Below is a small trained network, with its code and all its weights. Each question gives an input and a class and asks what happens when units are switched off, that is, made to give their printed mean instead of their output.

import numpy as np


def w(rows, s, z=0):
    codes = np.array(rows[::2]) - 128.0
    scale = np.full(codes.shape[1], s)
    scale[-1] = z or s
    return codes * scale


def f(y):
    return np.maximum(y, 0)


def log_softmax(a):
    a = a - a.max(-1, keepdims=True)
    return a - np.log(np.exp(a).sum(-1, keepdims=True))


def net(x, mask):
    res = np.array(x, float).reshape(1, 3) / 4 @ E
    y = f(res @ A[0][:, :-1].T + A[0][:, -1])
    res = res + np.where(mask, y, B[0][:, -1]) @ B[0][:, :-1]
    return log_softmax(res[-1] @ U[:, :-1].T + U[:, -1])


A, B = {}, {}
E = w([
[205,184,92],'x0',
[85,187,167],'x1',
[177,119,251],'x2',
],0.015)
A[0] = w([
[127,150,19,172],'N1',
[192,156,146,116],'N2',
[92,201,160,123],'N3',
[183,220,88,99],'N4',
[103,208,64,141],'N5',
[236,192,153,142],'N6',
[86,218,161,122],'N7',
[68,42,169,88],'N8',
[65,76,152,95],'N9',
[155,76,197,248],'N10',
[47,95,88,130],'N11',
[248,186,90,93],'N12',
[202,23,145,121],'N13',
[118,155,219,105],'N14',
[158,57,85,176],'N15',
],0.015,0.012)
B[0] = w([
[159,127,245,214],'N1',
[119,98,146,170],'N2',
[184,207,92,172],'N3',
[54,34,45,179],'N4',
[163,76,249,188],'N5',
[89,59,158,209],'N6',
[223,239,27,179],'N7',
[112,20,1,186],'N8',
[102,80,23,172],'N9',
[100,127,243,249],'N10',
[197,95,254,185],'N11',
[121,107,70,196],'N12',
[226,223,128,194],'N13',
[207,86,208,202],'N14',
[141,254,102,183],'N15',
],0.0097,0.02)
U = w([
[126,1,110,204],'0',
[141,87,191,36],'1',
[186,165,121,253],'2',
[95,134,177,255],'3',
[69,149,70,62],'4',
[147,103,57,36],'5',
[65,183,82,39],'6',
[74,155,77,48],'7',
],0.015,0.0092)

Each question gives the input, the list of numbers given to net, and the class t.
The units are the neurons (one row each of A and B). Each row of codes is followed by its name. A weight is (code - 128) times the scale printed after its matrix; where a second scale follows, it is the last column's (A, B and U).
mask holds one flag per neuron, in row order. A switched-off neuron (its flag False) gives its mean, the last column of its row in B, instead of its output. The means were averaged over made-up inputs and are rounded, as every weight is.
A unit's drop is (log p(t) with every unit on - log p(t) with that unit switched off) / (log p(t) with every unit on - log p(t) with every unit switched off).
The circuit of an input: a set's keep is (log p(t) with only the set's units on - log p(t) with every unit switched off) / (log p(t) with every unit on - log p(t) with every unit switched off). Starting from the 12 units with the biggest drops (on a tie, the unit counted first), units are removed one at a time, each time the one whose removal leaves the highest keep (on an exact tie, the one counted first), for as long as the keep stays at least 0.8.
units of the circuit, in order: the units of the circuit, biggest drop first
top k neurons: the k neurons with the biggest drops, biggest first
drop of u: that unit's drop, to one decimal
input [-5,8,2], class 2: units of the circuit, in order -> (N7)
input [-1,-3,-2], class 3: top 4 neurons -> (N7; N3; N13; N14)
input [8,-8,-3], class 0: top 3 neurons -> (N4; N12; N6)
input [1,-8,7], class 2: top 2 neurons -> (N13; N15)
input [1,-5,-5], class 1: top 2 neurons -> (N1; N7)
input [-2,-7,-6], class 2: top 3 neurons -> (N15; N10; N6)
input [-8,8,-4], class 0: top 2 neurons -> (N8; N11)
input [-5,8,-6], class 2: top 4 neurons -> (N7; N10; N3; N6)
input [1,-2,-5], class 1: top 3 neurons -> (N1; N5; N7)
input [-5,-3,-7], class 1: top 2 neurons -> (N11; N1)
input [-1,-4,-5], class 1: top 4 neurons -> (N1; N7; N11; N13)
input [-1,-1,0], class 3: top 2 neurons -> (N7; N13)
input [-4,-6,0], class 2: top 2 neurons -> (N15; N13)
input [-8,4,1], class 0: units of the circuit, in order -> (N8)
input [5,1,-6], class 1: drop of N13 -> -0.1
input [8,6,-1], class 0: drop of N4 -> 0.6
input [7,3,-3], class 0: drop of N4 -> 0.3
